Here is a tiny trained network, its code and every weight. The questions are about switching its units off for an input and a target symbol, where a switched-off unit gives its printed mean instead of its output.

import numpy as np


def w(rows, s, z=0):
    codes = np.array(rows[::2]) - 128.0
    scale = np.full(codes.shape[1], s)
    scale[-1] = z or s
    return codes * scale


def norm(h):
    return h / np.sqrt((h * h).mean(-1, keepdims=True) + 1e-5)


def f(y):
    return np.maximum(y, 0)


def softmax(a):
    e = np.exp(a - a.max(-1, keepdims=True))
    return e / e.sum(-1, keepdims=True)


def log_softmax(a):
    a = a - a.max(-1, keepdims=True)
    return a - np.log(np.exp(a).sum(-1, keepdims=True))


def net(x, mask):
    ids = ['βηλμξφψω'.index(c) for c in x.split()]
    T = len(ids)
    res = E[ids] + P[:T]
    r = norm(res)
    for j in range(3):
        rows = slice(3 * j, 3 * j + 3)
        q, k, v = (r @ M[0][rows].T for M in (Q, K, V))
        z = softmax(np.where(np.tri(T) > 0, q @ k.T / 3**0.5, -1e9)) @ v
        o = O[0][rows]
        res = res + np.where(mask[j], z, o[:, -1]) @ o[:, :-1]
    y = f(norm(res) @ A[0][:, :-1].T + A[0][:, -1])
    res = res + np.where(mask[3:15], y, B[0][:, -1]) @ B[0][:, :-1]
    return log_softmax(norm(res)[-1] @ U[:, :-1].T + U[:, -1])


Q, K, V, O, A, B = {}, {}, {}, {}, {}, {}
E = w([
[186,186,107,132],'β',
[210,108,134,106],'η',
[181,171,178,103],'λ',
[161,154,135,98],'μ',
[61,71,254,105],'ξ',
[194,113,167,155],'φ',
[192,146,156,81],'ψ',
[193,111,93,79],'ω',
],0.0088)
P = w([
[1,95,91,178],'0',
[110,143,146,144],'1',
[121,149,139,141],'2',
[130,154,136,135],'3',
[133,160,147,132],'4',
[133,164,152,123],'5',
[149,158,158,114],'6',
[153,168,164,101],'7',
[155,167,151,114],'8',
[168,161,160,107],'9',
[188,164,164,88],'10',
[155,170,169,89],'11',
[182,172,186,85],'12',
],0.0047)
Q[0] = w([
[136,153,169,59],'h1',
[108,109,63,191],'h1',
[141,250,149,115],'h1',
[28,160,112,150],'h2',
[35,60,98,159],'h2',
[103,117,38,201],'h2',
[49,221,64,138],'h3',
[115,129,149,151],'h3',
[147,75,149,91],'h3',
],0.011)
K[0] = w([
[100,83,24,142],'h1',
[169,185,213,41],'h1',
[33,78,143,174],'h1',
[214,147,166,131],'h2',
[244,196,95,152],'h2',
[254,147,79,48],'h2',
[20,154,80,82],'h3',
[129,160,130,199],'h3',
[202,144,139,221],'h3',
],0.0092)
V[0] = w([
[80,27,120,152],'h1',
[112,168,105,102],'h1',
[157,153,235,91],'h1',
[66,185,74,185],'h2',
[157,219,193,208],'h2',
[37,147,151,2],'h2',
[155,184,139,126],'h3',
[105,160,78,100],'h3',
[191,100,146,162],'h3',
],0.0085)
O[0] = w([
[126,124,196,132,111],'h1',
[82,143,82,221,130],'h1',
[105,129,127,61,156],'h1',
[58,147,26,229,124],'h2',
[69,24,88,52,153],'h2',
[87,254,153,103,254],'h2',
[135,73,153,130,213],'h3',
[159,95,99,66,94],'h3',
[93,123,73,146,191],'h3',
],0.0078,0.0061)
A[0] = w([
[143,144,197,115,106],'n1',
[230,216,197,103,118],'n2',
[47,58,188,126,98],'n3',
[83,131,253,45,173],'n4',
[149,1,164,61,4],'n5',
[222,138,238,88,143],'n6',
[214,24,171,105,143],'n7',
[219,78,103,54,131],'n8',
[74,234,120,161,97],'n9',
[169,214,24,114,83],'n10',
[182,125,193,113,102],'n11',
[203,121,64,220,186],'n12',
],0.0073,0.0041)
B[0] = w([
[182,84,80,112,175],'n1',
[113,39,129,98,244],'n2',
[142,244,229,127,151],'n3',
[158,17,24,182,255],'n4',
[79,239,253,234,147],'n5',
[129,119,7,112,235],'n6',
[2,181,245,83,161],'n7',
[41,136,142,163,164],'n8',
[123,147,191,145,178],'n9',
[55,106,196,114,158],'n10',
[146,79,72,67,172],'n11',
[170,52,119,96,172],'n12',
],0.0059,0.0074)
U = w([
[118,84,46,231,104],'β',
[193,67,194,120,108],'η',
[2,149,68,84,56],'λ',
[104,182,105,180,252],'μ',
[148,117,113,128,77],'ξ',
[81,80,229,117,152],'φ',
[168,205,153,42,109],'ψ',
[223,130,142,178,191],'ω',
],0.01,0.0037)

Each question gives the input, a string of symbols that net reads in full, and the target symbol t.
The units are the heads (3 rows each of Q, K, V and O) and the neurons (one row each of A and B). Each row of codes is followed by its name. A weight is (code - 128) times the scale printed after its matrix; where a second scale follows, it is the last column's (O, A, B and U).
mask holds one flag per unit, heads first, then neurons. A switched-off unit (its flag False) gives its mean, the last column of its rows in O or B, instead of its output. The means were averaged over made-up inputs and are rounded, as every weight is.
A unit's drop is (log p(t) with every unit on - log p(t) with that unit switched off) / (log p(t) with every unit on - log p(t) with every unit switched off).
The circuit of an input: a set's keep is (log p(t) with only the set's units on - log p(t) with every unit switched off) / (log p(t) with every unit on - log p(t) with every unit switched off). Starting from the 12 units with the biggest drops (on a tie, the unit counted first), units are removed one at a time, each time the one whose removal leaves the highest keep (on an exact tie, the one counted first), for as long as the keep stays at least 0.8.
circuit, biggest first: the units of the circuit, biggest drop first
top k neurons: the k neurons with the biggest drops, biggest first
heads that matter: for each layer, one digit per head in row order, 1 if its drop is at least 0.15 and else 0, layers parted by /
drop of u: that unit's drop, to one decimal
input λ ω η, target λ: heads that matter	010
input ω ω ω λ φ λ λ, target ω: circuit, biggest first	h2
input η β ω φ ω μ φ ψ, target η: heads that matter	110
input β λ β β ω λ λ μ φ ψ φ, target β: heads that matter	010
input λ β λ ψ η ψ β μ φ, target λ: heads that matter	110
input μ ξ ψ η λ λ λ β ξ β ω λ, target μ: circuit, biggest first	h2; h1
input η ξ ξ, target η: circuit, biggest first	h1; n4; h2
input β λ β ψ, target β: heads that matter	010
input φ β ω η μ, target φ: heads that matter	010
input ξ λ β β, target ψ: heads that matter	011
input β ψ μ ω φ φ β μ λ λ β, target β: heads that matter	110
input μ μ λ, target μ: heads that matter	010
input μ ψ λ λ μ λ η ω, target μ: heads that matter	010
input ω λ λ λ β ω η ω η, target ω: heads that matter	010
input μ λ β ψ φ, target μ: top neuron	n4
input λ β λ ψ η λ η, target λ: heads that matter	000
input ψ η λ λ ω β, target ψ: heads that matter	010
input λ ψ β μ λ μ ψ β φ β, target λ: circuit, biggest first	h2; n4
input η ω ω, target η: top 2 neurons	n7; n4
input μ η β μ ω λ μ ω λ ψ λ β, target μ: top neuron	n4
input μ η η λ ξ ξ μ μ ω ω μ φ, target μ: drop of h2	0.9
input ψ η λ, target ψ: drop of h2	1.4
input η φ ψ λ λ ψ λ λ β, target η: drop of h1	0.1
input μ β μ ξ ψ, target μ: drop of h2	1.0
